Here is a tiny trained network, its code and every weight. The questions are about switching its units off for an input and a class, where a switched-off unit gives its printed mean instead of its output.

import numpy as np


def w(rows, s, z=0):
    codes = np.array(rows[::2]) - 128.0
    scale = np.full(codes.shape[1], s)
    scale[-1] = z or s
    return codes * scale


def norm(h):
    return h / np.sqrt((h * h).mean(-1, keepdims=True) + 1e-5)


def f(y):
    return np.maximum(y, 0)


def log_softmax(a):
    a = a - a.max(-1, keepdims=True)
    return a - np.log(np.exp(a).sum(-1, keepdims=True))


def net(x, mask):
    res = np.array(x, float).reshape(1, 3) / 4 @ E
    u = 0
    for l in range(2):
        y = f(norm(res) @ A[l][:, :-1].T + A[l][:, -1])
        res = res + np.where(mask[u : u + 15], y, B[l][:, -1]) @ B[l][:, :-1]
        u += 15
    return log_softmax(norm(res)[-1] @ U[:, :-1].T + U[:, -1])


A, B = {}, {}
E = w([
[132,206,233,12,150,150],'x0',
[151,239,1,144,187,169],'x1',
[98,101,93,86,181,37],'x2',
],0.0053)
A[0] = w([
[198,96,52,155,120,174,124],'L0N0',
[129,53,156,210,177,131,64],'L0N1',
[108,145,82,125,231,35,75],'L0N2',
[147,187,72,185,173,151,116],'L0N3',
[164,41,143,175,72,63,75],'L0N4',
[108,123,189,109,130,114,63],'L0N5',
[170,192,185,91,84,220,165],'L0N6',
[2,45,131,53,193,78,71],'L0N7',
[211,108,204,107,148,92,134],'L0N8',
[251,168,140,108,50,94,111],'L0N9',
[84,226,163,156,224,120,69],'L0N10',
[149,141,96,123,91,235,102],'L0N11',
[56,172,194,129,192,80,142],'L0N12',
[93,212,161,105,90,46,3],'L0N13',
[164,106,163,169,18,222,116],'L0N14',
],0.0069,0.0031)
B[0] = w([
[72,70,170,115,192,135,198],'L0N0',
[85,116,107,190,119,112,171],'L0N1',
[233,148,166,141,126,130,221],'L0N2',
[46,204,147,151,92,31,219],'L0N3',
[58,253,92,87,141,147,201],'L0N4',
[129,151,47,207,95,204,175],'L0N5',
[111,82,87,119,180,125,253],'L0N6',
[244,115,167,168,113,148,226],'L0N7',
[52,211,82,50,76,155,203],'L0N8',
[114,54,162,192,167,126,160],'L0N9',
[58,104,118,192,144,88,197],'L0N10',
[213,164,117,99,147,48,183],'L0N11',
[111,68,116,217,141,163,211],'L0N12',
[83,85,118,86,203,133,159],'L0N13',
[206,72,119,121,166,44,213],'L0N14',
],0.0052,0.0051)
A[1] = w([
[156,103,150,110,51,98,67],'L1N0',
[85,82,112,110,165,130,230],'L1N1',
[101,165,153,95,132,36,127],'L1N2',
[119,127,185,77,158,150,82],'L1N3',
[136,187,174,37,196,171,165],'L1N4',
[141,142,75,119,118,160,171],'L1N5',
[126,99,135,102,56,129,149],'L1N6',
[191,103,139,157,161,136,145],'L1N7',
[153,113,171,91,129,131,49],'L1N8',
[251,108,115,102,127,97,161],'L1N9',
[110,96,170,143,62,91,117],'L1N10',
[83,72,143,80,14,117,17],'L1N11',
[150,198,184,143,95,154,250],'L1N12',
[125,123,123,175,107,103,158],'L1N13',
[245,123,173,156,138,116,76],'L1N14',
],0.011,0.0017)
B[1] = w([
[139,157,108,164,153,68,176],'L1N0',
[91,97,194,56,74,186,203],'L1N1',
[155,141,153,72,116,227,222],'L1N2',
[128,94,87,152,91,111,201],'L1N3',
[116,75,92,230,71,57,254],'L1N4',
[175,121,250,1,118,204,149],'L1N5',
[139,209,138,99,182,178,174],'L1N6',
[139,67,169,86,138,153,197],'L1N7',
[156,140,99,146,170,74,175],'L1N8',
[242,88,181,108,105,118,217],'L1N9',
[181,194,48,174,155,134,196],'L1N10',
[107,196,99,97,190,140,205],'L1N11',
[70,94,165,71,113,179,172],'L1N12',
[105,95,178,110,85,120,203],'L1N13',
[198,133,150,120,146,192,218],'L1N14',
],0.0069,0.006)
U = w([
[114,238,84,129,177,129,178],'0',
[253,94,133,152,152,98,165],'1',
[40,61,109,173,87,97,176],'2',
[125,118,206,58,115,182,5],'3',
],0.015,0.0012)

Each question gives the input, the list of numbers given to net, and the class t.
The units are the neurons (one row each of A and B). Each row of codes is followed by its name. A weight is (code - 128) times the scale printed after its matrix; where a second scale follows, it is the last column's (A, B and U).
mask holds one flag per neuron, layer by layer. A switched-off neuron (its flag False) gives its mean, the last column of its row in B, instead of its output. The means were averaged over made-up inputs and are rounded, as every weight is.
A unit's drop is (log p(t) with every unit on - log p(t) with that unit switched off) / (log p(t) with every unit on - log p(t) with every unit switched off).
The circuit of an input: a set's keep is (log p(t) with only the set's units on - log p(t) with every unit switched off) / (log p(t) with every unit on - log p(t) with every unit switched off). Starting from the 12 units with the biggest drops (on a tie, the unit counted first), units are removed one at a time, each time the one whose removal leaves the highest keep (on an exact tie, the one counted first), for as long as the keep stays at least 0.8.
circuit, biggest first: the units of the circuit, biggest drop first
most important unit: the unit with the biggest drop
k most important neurons: the k neurons with the biggest drops, biggest first
k most important neurons of layer l: the k neurons of layer l with the biggest drops, biggest first
drop of u: that unit's drop, to one decimal
input [-7,-8,3], class 0: 2 most important neurons -> (L0N4, L1N10)
input [7,1,-5], class 2: 2 most important neurons of layer 0 -> (L0N7, L0N2)
input [6,5,6], class 1: circuit, biggest first -> (L1N4)
input [-1,2,-3], class 3: 2 most important neurons of layer 1 -> (L1N2, L1N4)
input [-5,-5,0], class 0: 3 most important neurons -> (L0N4, L0N6, L1N10)
input [-7,6,-1], class 2: 3 most important neurons of layer 0 -> (L0N0, L0N4, L0N3)
input [-6,-7,-7], class 0: 3 most important neurons -> (L0N4, L0N7, L0N2)
input [6,2,-7], class 1: 2 most important neurons -> (L0N11, L0N14)
input [-3,3,3], class 3: 3 most important neurons -> (L1N4, L1N2, L1N10)
input [3,-6,-7], class 1: 2 most important neurons -> (L0N14, L0N3)
input [7,6,-7], class 1: 2 most important neurons -> (L0N11, L0N8)
input [2,6,7], class 1: 4 most important neurons -> (L0N2, L0N4, L0N8, L1N11)
input [-1,0,-2], class 3: 2 most important neurons of layer 0 -> (L0N0, L0N7)
input [3,-4,4], class 0: most important unit -> L0N8
input [-3,1,-3], class 3: 2 most important neurons -> (L0N0, L1N2)
input [-4,-1,2], class 2: 2 most important neurons of layer 1 -> (L1N14, L1N2)
input [-7,2,5], class 2: 2 most important neurons -> (L0N14, L1N9)
input [-2,-6,6], class 0: 2 most important neurons -> (L0N4, L0N14)
input [0,3,-1], class 3: 2 most important neurons of layer 1 -> (L1N2, L1N10)
input [-1,-3,0], class 3: circuit, biggest first -> (L0N4)
input [5,-7,-4], class 0: drop of L0N8 -> 0.2
input [-3,3,0], class 3: drop of L0N5 -> 0.2
input [-2,2,2], class 3: drop of L0N3 -> 0.2
input [-4,-5,-1], class 0: drop of L0N4 -> 0.3
